Below are the code and all the weights of a small trained network. Each question names an input and a class and asks about switching units off, where a switched-off unit gives its printed mean instead of its output.

import numpy as np


def w(rows, s, z=0):
    codes = np.array(rows[::2]) - 128.0
    scale = np.full(codes.shape[1], s)
    scale[-1] = z or s
    return codes * scale


def norm(h):
    return h / np.sqrt((h * h).mean(-1, keepdims=True) + 1e-5)


def f(y):
    return y / 2 * (1 + np.tanh(0.7978845608 * (y + 0.044715 * y**3)))


def log_softmax(a):
    a = a - a.max(-1, keepdims=True)
    return a - np.log(np.exp(a).sum(-1, keepdims=True))


def net(x, mask):
    res = np.array(x, float).reshape(1, 8) / 4 @ E
    u = 0
    for l in range(3):
        y = f(norm(res) @ A[l][:, :-1].T + A[l][:, -1])
        res = res + np.where(mask[u : u + 4], y, B[l][:, -1]) @ B[l][:, :-1]
        u += 4
    return log_softmax(norm(res)[-1] @ U[:, :-1].T + U[:, -1])


A, B = {}, {}
E = w([
[127,178,98,50,168,158,163,189,220],'x0',
[169,83,139,130,127,111,192,62,193],'x1',
[208,37,137,59,183,185,79,159,129],'x2',
[67,177,213,129,203,128,110,164,165],'x3',
[87,76,76,78,104,152,95,80,155],'x4',
[114,222,51,169,126,81,2,151,151],'x5',
[191,200,106,129,186,158,106,120,127],'x6',
[206,185,192,151,98,164,129,144,92],'x7',
],0.0085)
A[0] = w([
[148,175,1,129,151,61,96,125,134,118],'0.n1',
[193,132,120,150,173,150,125,41,186,20],'0.n2',
[134,142,141,7,155,125,190,135,171,4],'0.n3',
[237,227,207,112,135,150,231,144,118,89],'0.n4',
],0.0073,0.0032)
B[0] = w([
[96,118,35,145,192,202,155,210,127,254],'0.n1',
[80,115,91,151,148,104,143,254,45,144],'0.n2',
[124,107,122,55,163,127,169,98,208,179],'0.n3',
[56,76,44,200,137,213,126,212,151,250],'0.n4',
],0.0088,0.0035)
A[1] = w([
[195,192,197,254,136,124,11,116,82,52],'1.n1',
[181,101,22,165,98,117,150,88,124,1],'1.n2',
[33,210,158,83,111,92,72,232,94,121],'1.n3',
[10,131,202,131,133,150,242,148,225,92],'1.n4',
],0.0057,0.0075)
B[1] = w([
[91,139,196,42,144,11,123,202,60,169],'1.n1',
[47,124,122,170,193,122,2,89,111,112],'1.n2',
[171,133,162,238,131,117,45,143,73,229],'1.n3',
[115,98,166,10,190,61,155,168,156,253],'1.n4',
],0.0091,0.0031)
A[2] = w([
[213,133,198,179,173,216,103,125,170,122],'2.n1',
[183,34,155,124,50,116,204,104,66,123],'2.n2',
[156,120,101,1,144,164,70,119,111,255],'2.n3',
[70,225,45,146,132,120,32,82,200,72],'2.n4',
],0.008,0.00078)
B[2] = w([
[120,140,71,142,132,145,151,170,92,173],'2.n1',
[177,146,117,160,51,113,108,73,136,254],'2.n2',
[7,115,138,82,207,79,157,117,127,206],'2.n3',
[180,50,69,231,78,225,168,181,64,237],'2.n4',
],0.013,0.0051)
U = w([
[133,126,55,239,101,195,112,179,91,254],'0',
[180,95,173,74,34,74,161,8,128,38],'1',
[104,221,193,101,196,67,46,186,107,26],'2',
[78,70,90,53,219,191,227,169,221,130],'3',
],0.016,0.0072)

Each question gives the input, the list of numbers given to net, and the class t.
The units are the neurons (one row each of A and B). Each row of codes is followed by its name. A weight is (code - 128) times the scale printed after its matrix; where a second scale follows, it is the last column's (A, B and U).
mask holds one flag per neuron, layer by layer. A switched-off neuron (its flag False) gives its mean, the last column of its row in B, instead of its output. The means were averaged over made-up inputs and are rounded, as every weight is.
A unit's drop is (log p(t) with every unit on - log p(t) with that unit switched off) / (log p(t) with every unit on - log p(t) with every unit switched off).
The circuit of an input: a set's keep is (log p(t) with only the set's units on - log p(t) with every unit switched off) / (log p(t) with every unit on - log p(t) with every unit switched off). Starting from all 12 units, units are removed one at a time, each time the one whose removal leaves the highest keep (on an exact tie, the one counted first), for as long as the keep stays at least 0.8.
circuit, biggest first: the units of the circuit, biggest drop first
most important unit: the unit with the biggest drop
k most important neurons: the k neurons with the biggest drops, biggest first
top k neurons in layer l: the k neurons of layer l with the biggest drops, biggest first
drop of u: that unit's drop, to one decimal
input [-7,-3,-4,-2,-2,8,-5,5], class 2: 2 most important neurons => [1.n1; 0.n4]
input [-2,6,8,1,0,-2,-2,5], class 0: circuit, biggest first => [2.n1; 2.n2]
input [-7,-6,-8,-7,6,-4,6,2], class 1: circuit, biggest first => [0.n4; 2.n4]
input [4,6,4,5,-1,7,7,-5], class 0: circuit, biggest first => [2.n4]
input [-5,3,-8,7,1,-8,7,8], class 3: circuit, biggest first => [0.n4; 1.n4; 2.n4]
input [-7,-1,5,2,-2,5,-2,-4], class 2: circuit, biggest first => [1.n1; 0.n4; 2.n4]
input [-6,-7,-2,2,-8,1,-4,-7], class 2: circuit, biggest first => [2.n4; 0.n4]
input [0,0,-3,1,-1,-2,-4,-4], class 1: circuit, biggest first => [0.n1; 0.n4]
input [4,2,2,2,-4,1,-8,7], class 3: 2 most important neurons => [1.n4; 2.n4]
input [6,-5,7,-3,-5,4,-3,1], class 3: 2 most important neurons => [2.n3; 2.n2]
input [3,-3,-2,2,-8,-7,1,5], class 3: 3 most important neurons => [1.n4; 2.n4; 2.n2]
input [-3,3,1,-5,-3,5,-4,8], class 1: 2 most important neurons => [1.n1; 2.n4]
input [-1,2,-2,3,-3,-5,-3,5], class 3: 2 most important neurons => [0.n4; 1.n4]
input [-2,-7,3,-1,-2,3,6,6], class 2: most important unit => 1.n1
input [3,-8,7,-8,-1,-5,-6,-3], class 1: 4 most important neurons => [2.n2; 0.n1; 0.n4; 1.n4]
input [-6,7,4,8,-8,4,-3,2], class 2: 2 most important neurons => [1.n1; 2.n4]
input [7,1,5,-3,6,6,3,5], class 3: top 2 neurons in layer 0 => [0.n4; 0.n3]
input [-3,-5,1,-5,-5,1,-2,1], class 1: top 3 neurons in layer 0 => [0.n4; 0.n1; 0.n2]
input [1,-7,6,-5,2,-5,-8,6], class 1: drop of 2.n2 => 0.2
input [-5,-8,-7,-5,-2,-7,4,-5], class 1: most important neuron => [2.n4]
input [-7,4,6,8,-3,1,7,-3], class 2: drop of 1.n1 => 0.4
